Look-ups in named tables: a row name and a column name give one cell, copied from the table.

Table mabu
fields: rem, lomise, kikiguz, zogivi, tuzefuv, betotu, gomipet, metupe, zopiros
nir: [191, 124, 99, 144, 140, 56, 136, 168, 117]
kuva: [197, 151, 94, 85, 155, 126, 136, 193, 117]
mazape: [109, 122, 117, 101, 57, 126, 136, 97, 136]
taboga: [79, 151, 99, 82, 91, 119, 136, 119, 117]
numunop: [168, 190, 99, 168, 141, 68, 136, 157, 190]
rezok: [122, 151, 78, 158, 160, 127, 136, 178, 66]

taboga, rem: 79
nir, zopiros: 117
mazape, tuzefuv: 57
taboga, metupe: 119
taboga, zogivi: 82
nir, metupe: 168
kuva, zogivi: 85

lisagug
|  | logip | nas | nuti |
|---|---|---|---|
| bukur | 122 | 16 | 46 |
| misako | 82 | 191 | 168 |
| nop | 108 | 204 | 15 |
| vinike | 104 | 175 | 54 |
| pagimog | 109 | 186 | 19 |
| vop | 104 | 205 | 39 |
| til | 82 | 216 | 157 |
| daf | 80 | 216 | 164 |
| piza | 106 | 215 | 21 |
| leb | 108 | 172 | 30 |

piza, logip => 106
vinike, logip => 104
daf, nuti => 164
leb, logip => 108
til, logip => 82
vop, nas => 205
daf, nas => 216
til, nuti => 157
leb, nuti => 30
Row with the largest nuti: misako

kef =
,sem,nelekab,non,nalud,kono,rar
dun,5761,7787,7605,5329,6034,3815
meribuz,5995,6274,7435,5936,5393,3363
tel,6868,4843,8997,8189,4401,5256
todipa,6958,3790,8530,8420,4073,5174
tenu,5902,4318,4966,6515,6054,7681
solala,5363,7350,2148,3834,6327,5829
nubo,6662,4173,7988,8182,4750,6644

What is the non of todipa in kef?
8530
What is the nalud of solala in kef?
3834
What is the kono of nubo in kef?
4750
What is the sem of todipa in kef?
6958
What is the rar of tenu in kef?
7681
What is the non of tenu in kef?
4966
What is the nelekab of tel in kef?
4843
What is the nelekab of solala in kef?
7350
What is the nelekab of nubo in kef?
4173
What is the kono of tenu in kef?
6054
What is the nalud of meribuz in kef?
5936
What is the nalud of nubo in kef?
8182
What is the sem of tenu in kef?
5902
What is the kono of tel in kef?
4401
What is the sem of solala in kef?
5363
What is the kono of meribuz in kef?
5393
What is the nalud of tel in kef?
8189
What is the non of dun in kef?
7605
What is the rar of todipa in kef?
5174

Table tozap
	besoma	sotekis	kedo	bep	fovagef	bimu	tok	robilu	fub
lotafu	18.461	-5.946	-24.281	-25.188	-19.537	-7.962	-25.670	7.006	-13.515
rurutod	-27.491	-10.872	3.397	-6.504	10.089	13.625	-11.840	-8.880	12.897
buz	-4.356	-2.514	0.030	-3.039	-1.545	-2.919	-4.308	-1.770	-0.659
falelos	12.118	41.563	13.836	34.525	12.251	-46.960	40.088	36.277	-74.930
lok	-14.285	-13.493	27.814	-10.507	23.875	23.316	17.610	13.938	7.661
domad	-5.983	-3.925	2.814	-2.421	2.326	4.784	-3.637	-2.762	5.480
geb	-34.069	-18.997	17.891	22.061	-24.505	-23.217	-20.299	-7.014	27.287
bugu	11.028	31.659	26.203	20.909	22.112	-51.640	32.200	58.144	-58.991
kot	40.470	-7.112	-39.755	-37.597	-28.324	-6.261	-33.224	6.340	-10.604
gukud	-15.245	-20.264	8.526	1.692	-19.120	-3.866	-9.122	-8.899	16.123
larute	12.581	18.443	17.287	10.738	6.225	-42.823	21.133	49.576	-39.940
neb	-27.212	-27.839	24.339	11.565	-25.832	-11.359	-16.434	-3.544	28.308
lon	7.244	34.418	31.304	25.751	24.662	-52.488	40.444	64.807	-58.614
zuguze	67.467	14.046	10.753	-17.065	28.925	34.271	37.543	-18.080	-10.612

What is the bimu of lok in tozap?
23.316
What is the sotekis of gukud in tozap?
-20.264
What is the fovagef of neb in tozap?
-25.832
What is the bimu of bugu in tozap?
-51.640
What is the fub of larute in tozap?
-39.940
What is the kedo of lok in tozap?
27.814
What is the fovagef of rurutod in tozap?
10.089
What is the bep of lotafu in tozap?
-25.188
What is the besoma of lotafu in tozap?
18.461
What is the robilu of falelos in tozap?
36.277
What is the robilu of rurutod in tozap?
-8.880
What is the robilu of domad in tozap?
-2.762
What is the robilu of larute in tozap?
49.576
What is the sotekis of neb in tozap?
-27.839
What is the tok of bugu in tozap?
32.200
What is the bep of larute in tozap?
10.738
What is the besoma of buz in tozap?
-4.356
What is the tok of neb in tozap?
-16.434
What is the bimu of lotafu in tozap?
-7.962
What is the fub of falelos in tozap?
-74.930

Table gen
         duter  biditad
gem        566      142
tizese     656      618
nesibo     693      709
sev        546      284
rik         69      499
nepepep    580      278
mazok      493      762
pag        817      891
kozama     445      686
sude       592      479
zum        530      432
lik        570      416
sapufo     407      512
fitati     619      455

What is the biditad of rik in gen?
499
What is the duter of gem in gen?
566
What is the duter of rik in gen?
69
What is the duter of sev in gen?
546
What is the duter of lik in gen?
570
What is the duter of tizese in gen?
656
What is the biditad of sude in gen?
479
What is the duter of zum in gen?
530
What is the biditad of zum in gen?
432
What is the biditad of nesibo in gen?
709

gome =
,biz,ged,zif
veza,19586,57832,78248
kufos,13886,36946,61187
futizu,43350,13592,10940
rataz,66133,21094,44612
fim,6840,68538,36745
sufota,72603,53554,58795
nebop,6187,22138,39522
tusarel,32315,35612,53266
big,12617,43322,68602

What is the biz of tusarel in gome?
32315
What is the ged of big in gome?
43322
What is the zif of rataz in gome?
44612
What is the ged of fim in gome?
68538
What is the ged of sufota in gome?
53554
What is the zif of big in gome?
68602
What is the biz of nebop in gome?
6187
What is the zif of fim in gome?
36745
What is the biz of fim in gome?
6840
What is the zif of kufos in gome?
61187
What is the zif of tusarel in gome?
53266
What is the zif of veza in gome?
78248
What is the ged of nebop in gome?
22138
What is the ged of futizu in gome?
13592
Row with the largest biz: sufota

sebo.tsv
	tuledom	mipos	tela	vopa	fer
mobabo	172	171	171	171	172
temip	173	172	166	189	179
ker	170	172	171	169	171
lifare	166	172	166	179	170
lup	171	170	174	171	173
kudamev	157	174	166	140	194
goliz	143	178	181	109	27

What is the mipos of kudamev in sebo? 174
What is the tuledom of ker in sebo? 170
What is the vopa of goliz in sebo? 109
What is the mipos of lifare in sebo? 172
What is the tela of ker in sebo? 171
What is the vopa of temip in sebo? 189
What is the tuledom of lup in sebo? 171
What is the tuledom of temip in sebo? 173
What is the mipos of temip in sebo? 172
What is the tela of mobabo in sebo? 171
What is the fer of lup in sebo? 173
What is the vopa of ker in sebo? 169
What is the fer of ker in sebo? 171
What is the fer of temip in sebo? 179
What is the tuledom of mobabo in sebo? 172

vuriz
cols = rud, mavu, bofe, tubuv, div, duru, vap, disipet, besur, rez
moso: [103, 94, 168, 60, 157, 160, 90, 120, 147, 157]
pigip: [107, 176, 114, 178, 28, 71, 123, 62, 202, 119]
ligodoz: [139, 215, 158, 134, 222, 59, 72, 120, 77, 94]
zef: [112, 113, 100, 118, 104, 114, 98, 107, 104, 122]
rab: [84, 84, 173, 56, 144, 172, 106, 122, 176, 161]
sal: [105, 171, 148, 132, 198, 75, 105, 136, 97, 125]
vinu: [115, 155, 116, 147, 58, 97, 112, 78, 188, 104]
ritiki: [108, 165, 117, 166, 25, 78, 107, 70, 222, 130]
muto: [129, 158, 136, 107, 173, 88, 78, 116, 101, 129]
lofaz: [129, 39, 111, 100, 39, 41, 127, 161, 64, 178]
gisu: [73, 79, 172, 53, 155, 173, 110, 127, 182, 161]

What is the mavu of ligodoz in vuriz? 215
What is the vap of vinu in vuriz? 112
What is the rud of zef in vuriz? 112
What is the rud of pigip in vuriz? 107
What is the duru of sal in vuriz? 75
What is the rud of vinu in vuriz? 115
What is the bofe of rab in vuriz? 173
What is the rez of sal in vuriz? 125
What is the bofe of ligodoz in vuriz? 158
What is the duru of ligodoz in vuriz? 59
What is the mavu of gisu in vuriz? 79
What is the tubuv of vinu in vuriz? 147
What is the disipet of rab in vuriz? 122
What is the rud of sal in vuriz? 105
What is the bofe of muto in vuriz? 136
What is the rez of lofaz in vuriz? 178
What is the besur of gisu in vuriz? 182
What is the vap of lofaz in vuriz? 127
What is the duru of gisu in vuriz? 173
What is the div of ritiki in vuriz? 25
Row with the largest rez: lofaz

